Below are the code and all the weights of a small trained network. Each question names an input and a class and asks about switching units off, where a switched-off unit gives its printed mean instead of its output.

import numpy as np


def w(rows, s, z=0):
    codes = np.array(rows[::2]) - 128.0
    scale = np.full(codes.shape[1], s)
    scale[-1] = z or s
    return codes * scale


def f(y):
    return y / 2 * (1 + np.tanh(0.7978845608 * (y + 0.044715 * y**3)))


def log_softmax(a):
    a = a - a.max(-1, keepdims=True)
    return a - np.log(np.exp(a).sum(-1, keepdims=True))


def net(x, mask):
    res = np.array(x, float).reshape(1, 8) / 4 @ E
    y = f(res @ A[0][:, :-1].T + A[0][:, -1])
    res = res + np.where(mask, y, B[0][:, -1]) @ B[0][:, :-1]
    return log_softmax(res[-1] @ U[:, :-1].T + U[:, -1])


A, B = {}, {}
E = w([
[68,72,151,59,33,81,67,117,160,97,92,208],'x0',
[44,57,185,194,120,162,191,190,228,117,157,96],'x1',
[123,128,131,131,127,126,125,127,126,129,125,130],'x2',
[109,50,223,178,210,107,64,62,61,88,55,74],'x3',
[129,128,131,129,129,126,127,131,127,129,130,127],'x4',
[81,133,120,60,88,253,99,169,46,36,216,65],'x5',
[127,128,127,129,129,128,128,132,129,128,127,130],'x6',
[81,91,56,142,186,211,99,49,149,173,172,191],'x7',
],0.0057)
A[0] = w([
[188,174,204,113,68,55,176,211,109,79,75,64,132],'neuron 0',
[205,191,113,211,226,171,195,128,83,158,166,36,96],'neuron 1',
[179,177,200,105,68,43,179,219,111,88,85,67,110],'neuron 2',
[57,67,159,27,22,94,38,104,147,77,99,220,92],'neuron 3',
[220,210,70,44,134,80,57,58,32,147,89,169,47],'neuron 4',
[186,178,197,111,61,49,185,212,115,78,78,66,112],'neuron 5',
[143,208,54,73,58,139,191,197,181,180,186,174,18],'neuron 6',
[150,198,51,86,61,134,197,193,189,183,181,176,14],'neuron 7',
[146,199,51,80,62,131,202,191,186,179,183,175,2],'neuron 8',
[185,130,136,203,166,3,188,85,229,248,24,208,7],'neuron 9',
[25,45,190,205,117,150,224,198,249,124,146,104,100],'neuron 10',
[76,89,42,147,178,200,110,55,157,213,171,216,114],'neuron 11',
[199,197,96,202,222,186,198,140,76,153,181,38,57],'neuron 12',
],0.004,0.00062)
B[0] = w([
[126,172,90,169,177,152,77,66,198,99,153,186,196],'neuron 0',
[59,145,152,112,112,80,188,202,147,185,49,194,184],'neuron 1',
[129,177,82,160,174,162,75,71,200,97,160,180,196],'neuron 2',
[70,163,127,101,72,86,213,228,154,185,66,184,218],'neuron 3',
[217,74,58,190,47,74,96,182,64,201,202,66,198],'neuron 4',
[130,173,88,158,173,159,83,71,195,99,159,178,197],'neuron 5',
[101,60,201,128,181,110,85,73,65,116,81,82,196],'neuron 6',
[94,60,201,138,190,101,74,65,65,120,76,96,194],'neuron 7',
[94,62,199,137,187,106,72,70,62,124,72,84,194],'neuron 8',
[144,192,169,5,65,252,229,143,62,3,193,13,254],'neuron 9',
[234,65,43,203,54,69,78,165,62,204,214,59,224],'neuron 10',
[126,181,86,146,167,173,102,73,202,87,160,172,188],'neuron 11',
[63,164,143,101,90,91,197,212,156,171,67,190,186],'neuron 12',
],0.0055,0.0053)
U = w([
[132,165,158,8,74,242,201,145,83,19,193,36,192],'0',
[216,77,40,213,63,40,87,162,94,229,204,84,28],'1',
[90,53,254,158,233,73,70,44,78,129,14,100,255],'2',
[59,162,126,104,97,69,196,228,176,201,27,244,43],'3',
[134,182,54,173,196,169,79,39,244,89,180,226,91],'4',
],0.0086,0.0007)

Each question gives the input, the list of numbers given to net, and the class t.
The units are the neurons (one row each of A and B). Each row of codes is followed by its name. A weight is (code - 128) times the scale printed after its matrix; where a second scale follows, it is the last column's (A, B and U).
mask holds one flag per neuron, in row order. A switched-off neuron (its flag False) gives its mean, the last column of its row in B, instead of its output. The means were averaged over made-up inputs and are rounded, as every weight is.
A unit's drop is (log p(t) with every unit on - log p(t) with that unit switched off) / (log p(t) with every unit on - log p(t) with every unit switched off).
The circuit of an input: a set's keep is (log p(t) with only the set's units on - log p(t) with every unit switched off) / (log p(t) with every unit on - log p(t) with every unit switched off). Starting from the 12 units with the biggest drops (on a tie, the unit counted first), units are removed one at a time, each time the one whose removal leaves the highest keep (on an exact tie, the one counted first), for as long as the keep stays at least 0.8.
circuit, biggest first: the units of the circuit, biggest drop first
k most important neurons: the k neurons with the biggest drops, biggest first
drop when u is switched off: that unit's drop, to one decimal
input [-8,8,-4,0,3,6,-5,0], class 1: 3 most important neurons -> (neuron 10; neuron 9; neuron 3)
input [7,1,2,2,8,-1,4,-3], class 3: most important neuron -> (neuron 3)
input [-8,4,-6,-2,7,3,-2,6], class 3: circuit, biggest first -> (neuron 12; neuron 1)
input [-8,3,6,-6,0,5,6,7], class 3: circuit, biggest first -> (neuron 12; neuron 1)
input [-6,7,-8,3,5,4,8,-3], class 1: 2 most important neurons -> (neuron 10; neuron 9)
input [-6,-1,-3,2,7,-5,8,2], class 3: circuit, biggest first -> (neuron 1; neuron 12)
input [5,-3,-2,-3,-8,4,-3,-4], class 3: 3 most important neurons -> (neuron 9; neuron 3; neuron 10)
input [-4,-6,-5,2,-2,-4,7,4], class 1: 2 most important neurons -> (neuron 4; neuron 3)
input [3,5,-8,7,6,-1,-6,8], class 4: circuit, biggest first -> (neuron 11; neuron 8)
input [-8,-8,1,0,6,6,1,5], class 1: 3 most important neurons -> (neuron 4; neuron 9; neuron 3)
input [2,-6,-7,-2,1,-6,-4,-2], class 0: 2 most important neurons -> (neuron 9; neuron 10)
input [1,-7,5,-7,-5,4,-5,-1], class 1: 2 most important neurons -> (neuron 4; neuron 9)
input [-7,-6,6,-2,5,4,3,3], class 3: 2 most important neurons -> (neuron 12; neuron 1)
input [3,-8,-3,6,6,4,6,-8], class 1: most important neuron -> (neuron 4)
input [6,1,8,2,4,3,5,6], class 3: 2 most important neurons -> (neuron 3; neuron 9)
input [-4,-8,6,1,-8,7,-7,0], class 1: 2 most important neurons -> (neuron 4; neuron 9)
input [0,4,-2,5,-4,5,-1,6], class 4: 2 most important neurons -> (neuron 9; neuron 11)
input [-7,4,-3,-1,1,-8,1,-5], class 0: 2 most important neurons -> (neuron 9; neuron 3)
input [-1,8,7,-4,-7,1,3,-1], class 1: drop when neuron 10 is switched off -> 0.6
input [-1,5,4,-2,7,-8,6,6], class 0: drop when neuron 9 is switched off -> 0.9
input [8,0,3,2,8,-2,-2,1], class 3: circuit, biggest first -> (neuron 3)
input [8,4,8,-1,-6,-8,-1,8], class 0: drop when neuron 9 is switched off -> 1.0
input [2,2,2,5,-4,-8,4,1], class 0: drop when neuron 6 is switched off -> 0.0
